Below is a small trained network, with its code and all its weights. Each question gives an input and a class and asks what happens when units are switched off, that is, made to give their printed mean instead of their output.

import numpy as np


def w(rows, s, z=0):
    codes = np.array(rows[::2]) - 128.0
    scale = np.full(codes.shape[1], s)
    scale[-1] = z or s
    return codes * scale


def f(y):
    return y / 2 * (1 + np.tanh(0.7978845608 * (y + 0.044715 * y**3)))


def log_softmax(a):
    a = a - a.max(-1, keepdims=True)
    return a - np.log(np.exp(a).sum(-1, keepdims=True))


def net(x, mask):
    res = np.array(x, float).reshape(1, 5) / 4 @ E
    y = f(res @ A[0][:, :-1].T + A[0][:, -1])
    res = res + np.where(mask, y, B[0][:, -1]) @ B[0][:, :-1]
    return log_softmax(res[-1] @ U[:, :-1].T + U[:, -1])


A, B = {}, {}
E = w([
[130,126,154,117,123,127,144],'x0',
[176,39,195,179,147,54,52],'x1',
[126,125,126,138,134,130,134],'x2',
[125,127,121,114,134,116,133],'x3',
[214,197,73,192,3,30,179],'x4',
],0.015)
A[0] = w([
[129,57,115,124,183,208,128,177],'n0',
[192,138,133,158,97,110,193,3],'n1',
[163,5,178,179,132,46,49,29],'n2',
[89,204,48,86,115,237,237,52],'n3',
[75,89,172,98,205,196,91,124],'n4',
[188,181,101,162,42,45,191,174],'n5',
[167,191,141,105,37,77,169,202],'n6',
[194,51,135,142,174,81,106,75],'n7',
[230,189,87,186,46,48,203,181],'n8',
[131,77,123,131,82,108,146,132],'n9',
[58,126,137,133,120,79,146,175],'n10',
[54,88,162,62,163,222,54,124],'n11',
],0.013,0.0044)
B[0] = w([
[176,168,124,103,110,115,89,183],'n0',
[167,173,127,140,115,158,108,169],'n1',
[84,22,218,48,42,184,47,219],'n2',
[31,75,214,60,31,216,9,227],'n3',
[184,174,71,191,161,86,175,210],'n4',
[121,122,162,174,172,25,182,233],'n5',
[137,146,108,95,140,152,124,205],'n6',
[77,89,127,120,130,149,114,179],'n7',
[106,135,124,188,197,92,184,252],'n8',
[144,122,149,143,115,128,93,146],'n9',
[165,116,128,104,111,161,124,132],'n10',
[199,197,85,204,161,75,182,218],'n11',
],0.016,0.034)
U = w([
[155,209,54,178,254,42,220,254],'0',
[81,80,209,10,38,187,51,2],'1',
],0.011,0.0039)

Each question gives the input, the list of numbers given to net, and the class t.
The units are the neurons (one row each of A and B). Each row of codes is followed by its name. A weight is (code - 128) times the scale printed after its matrix; where a second scale follows, it is the last column's (A, B and U).
mask holds one flag per neuron, in row order. A switched-off neuron (its flag False) gives its mean, the last column of its row in B, instead of its output. The means were averaged over made-up inputs and are rounded, as every weight is.
A unit's drop is (log p(t) with every unit on - log p(t) with that unit switched off) / (log p(t) with every unit on - log p(t) with every unit switched off).
unit that matters most: the unit with the biggest drop
k most important neurons: the k neurons with the biggest drops, biggest first
drop when u is switched off: that unit's drop, to one decimal
input [-1,-6,3,-2,-7], class 0: unit that matters most -> n11
input [5,4,-2,-3,3], class 1: 3 most important neurons -> (n2 n11 n4)
input [-4,6,-6,-4,5], class 1: 3 most important neurons -> (n2 n11 n4)
input [6,-6,-1,-3,5], class 1: 2 most important neurons -> (n3 n11)
input [7,7,-8,0,-8], class 0: 3 most important neurons -> (n11 n4 n3)
input [1,-6,-7,2,-8], class 0: 2 most important neurons -> (n11 n4)
input [-2,-2,4,6,-2], class 0: 3 most important neurons -> (n2 n3 n7)
input [3,2,2,-5,-3], class 0: drop when n3 is switched off -> 3.5
input [-3,-6,-2,0,3], class 1: drop when n3 is switched off -> 6.0
input [7,-6,1,-8,3], class 1: drop when n3 is switched off -> 9.1
